Here is a tiny trained network, its code and every weight. The questions are about switching its units off for an input and a class, where a switched-off unit gives its printed mean instead of its output.

import numpy as np


def w(rows, s, z=0):
    codes = np.array(rows[::2]) - 128.0
    scale = np.full(codes.shape[1], s)
    scale[-1] = z or s
    return codes * scale


def norm(h):
    return h / np.sqrt((h * h).mean(-1, keepdims=True) + 1e-5)


def f(y):
    return y / 2 * (1 + np.tanh(0.7978845608 * (y + 0.044715 * y**3)))


def log_softmax(a):
    a = a - a.max(-1, keepdims=True)
    return a - np.log(np.exp(a).sum(-1, keepdims=True))


def net(x, mask):
    res = np.array(x, float).reshape(1, 8) / 4 @ E
    u = 0
    for l in range(2):
        y = f(norm(res) @ A[l][:, :-1].T + A[l][:, -1])
        res = res + np.where(mask[u : u + 12], y, B[l][:, -1]) @ B[l][:, :-1]
        u += 12
    return log_softmax(norm(res)[-1] @ U[:, :-1].T + U[:, -1])


A, B = {}, {}
E = w([
[171,146,151,176,54,27],'x0',
[97,118,106,143,112,128],'x1',
[145,146,119,86,103,124],'x2',
[190,5,133,149,44,203],'x3',
[140,151,138,120,115,137],'x4',
[222,171,2,174,172,138],'x5',
[127,128,140,147,141,134],'x6',
[106,107,101,128,121,115],'x7',
],0.0072)
A[0] = w([
[116,225,104,118,160,136,73],'L0N1',
[70,164,103,166,101,114,250],'L0N2',
[106,80,223,115,104,84,71],'L0N3',
[211,123,53,160,149,154,81],'L0N4',
[186,126,162,203,59,2,237],'L0N5',
[136,121,193,172,45,81,87],'L0N6',
[28,146,228,50,163,67,98],'L0N7',
[216,75,111,157,105,186,11],'L0N8',
[46,79,188,60,128,192,189],'L0N9',
[174,146,147,184,203,146,111],'L0N10',
[129,90,134,104,137,185,116],'L0N11',
[138,23,238,117,25,210,62],'L0N12',
],0.0082,0.0013)
B[0] = w([
[83,102,82,155,185,94,176],'L0N1',
[221,198,177,40,109,134,158],'L0N2',
[50,187,56,98,61,93,187],'L0N3',
[118,244,72,159,68,178,186],'L0N4',
[154,91,143,234,157,53,220],'L0N5',
[120,99,113,91,41,110,182],'L0N6',
[108,155,200,169,63,212,221],'L0N7',
[112,107,124,176,87,200,177],'L0N8',
[203,71,150,53,199,141,208],'L0N9',
[123,140,84,42,82,94,151],'L0N10',
[170,61,125,100,137,123,152],'L0N11',
[96,63,36,72,199,8,253],'L0N12',
],0.012,0.0074)
A[1] = w([
[191,174,84,159,237,113,118],'L1N1',
[115,122,42,72,206,237,183],'L1N2',
[135,114,232,160,70,108,17],'L1N3',
[45,106,172,22,130,97,53],'L1N4',
[190,30,102,205,52,245,111],'L1N5',
[119,169,98,175,91,217,139],'L1N6',
[142,63,154,199,106,110,134],'L1N7',
[119,111,196,76,184,249,2],'L1N8',
[76,116,161,107,84,72,94],'L1N9',
[67,119,181,142,189,85,198],'L1N10',
[31,141,60,60,136,204,160],'L1N11',
[140,103,206,75,172,175,143],'L1N12',
],0.012,0.0021)
B[1] = w([
[157,79,175,220,164,111,209],'L1N1',
[66,71,235,104,93,209,255],'L1N2',
[53,121,132,121,122,177,166],'L1N3',
[158,163,63,199,144,148,208],'L1N4',
[205,197,88,89,6,158,195],'L1N5',
[113,66,151,92,180,47,189],'L1N6',
[125,177,88,105,175,164,167],'L1N7',
[180,222,71,119,131,17,182],'L1N8',
[92,120,233,112,98,108,177],'L1N9',
[136,114,94,68,66,148,175],'L1N10',
[170,162,175,135,201,198,224],'L1N11',
[84,176,39,114,175,98,172],'L1N12',
],0.016,0.0084)
U = w([
[114,232,82,86,205,118,199],'0',
[118,123,183,170,222,180,168],'1',
[111,49,66,47,214,148,76],'2',
[178,131,132,81,78,209,111],'3',
[30,169,181,146,84,102,89],'4',
[183,134,136,249,173,58,5],'5',
[84,72,71,113,111,32,213],'6',
[198,161,42,177,62,112,110],'7',
],0.017,0.0024)

Each question gives the input, the list of numbers given to net, and the class t.
The units are the neurons (one row each of A and B). Each row of codes is followed by its name. A weight is (code - 128) times the scale printed after its matrix; where a second scale follows, it is the last column's (A, B and U).
mask holds one flag per neuron, layer by layer. A switched-off neuron (its flag False) gives its mean, the last column of its row in B, instead of its output. The means were averaged over made-up inputs and are rounded, as every weight is.
A unit's drop is (log p(t) with every unit on - log p(t) with that unit switched off) / (log p(t) with every unit on - log p(t) with every unit switched off).
The circuit of an input: a set's keep is (log p(t) with only the set's units on - log p(t) with every unit switched off) / (log p(t) with every unit on - log p(t) with every unit switched off). Starting from the 12 units with the biggest drops (on a tie, the unit counted first), units are removed one at a time, each time the one whose removal leaves the highest keep (on an exact tie, the one counted first), for as long as the keep stays at least 0.8.
units of the circuit, in order: the units of the circuit, biggest drop first
unit that matters most: the unit with the biggest drop
top k neurons: the k neurons with the biggest drops, biggest first
k most important neurons of layer l: the k neurons of layer l with the biggest drops, biggest first
drop of u: that unit's drop, to one decimal
input [0,-2,1,-4,8,1,-8,3], class 1: top 3 neurons : [L0N5; L0N1; L1N8]
input [2,0,5,1,6,-3,7,0], class 6: units of the circuit, in order : [L0N12]
input [-3,8,-7,0,1,-7,-5,7], class 0: units of the circuit, in order : [L0N7; L0N9; L1N8]
input [-7,8,-5,4,6,-8,-6,4], class 2: top 2 neurons : [L0N12; L0N9]
input [3,-4,3,1,-2,-8,-8,3], class 6: top 3 neurons : [L0N12; L1N2; L0N9]
input [5,2,-8,1,-2,-4,-8,0], class 6: 2 most important neurons of layer 1 : [L1N2; L1N11]
input [-4,-6,-4,-1,-7,-7,-2,4], class 0: top 2 neurons : [L0N7; L1N8]
input [1,4,2,5,-5,1,0,-2], class 7: top 3 neurons : [L0N8; L1N5; L1N2]
input [-3,2,0,5,-8,5,1,-1], class 3: top 3 neurons : [L1N5; L0N5; L1N2]
input [1,-5,-6,-1,1,0,7,0], class 4: 2 most important neurons of layer 0 : [L0N12; L0N10]
input [-7,-7,-1,1,6,6,7,7], class 3: top 2 neurons : [L0N12; L1N5]
input [-4,6,-5,-6,5,1,-5,7], class 1: top 2 neurons : [L0N1; L1N2]
input [1,5,5,2,-3,2,-4,-4], class 7: top 2 neurons : [L1N5; L1N2]
input [2,0,3,-5,-3,2,1,4], class 5: units of the circuit, in order : [L1N1]
input [-8,0,7,6,-7,8,8,0], class 3: top 2 neurons : [L1N5; L1N2]
input [-2,-2,-8,-5,-6,3,7,6], class 1: top 2 neurons : [L0N5; L1N1]
input [-1,4,-7,-1,3,-8,1,-3], class 0: 2 most important neurons of layer 0 : [L0N9; L0N7]
input [-4,7,1,0,0,6,-6,6], class 1: 2 most important neurons of layer 0 : [L0N7; L0N6]
input [-8,0,2,0,-8,-4,1,-8], class 0: 2 most important neurons of layer 1 : [L1N8; L1N12]
input [-3,4,-8,-4,-2,4,-2,-3], class 1: unit that matters most : L0N5
input [-7,-2,-8,2,4,-5,8,-6], class 2: top 2 neurons : [L0N12; L1N2]
input [-4,-2,6,-4,2,-7,8,-4], class 0: drop of L0N2 : 0.0
input [-7,-6,-3,-3,7,2,-1,2], class 1: drop of L1N2 : 0.1
input [-2,-7,-2,7,3,-4,-5,5], class 2: drop of L0N12 : 1.0
input [-4,-6,-3,-5,-6,6,7,-7], class 1: drop of L0N5 : 0.1
input [-1,4,-2,2,-4,2,-4,3], class 3: top 2 neurons : [L1N5; L0N5]
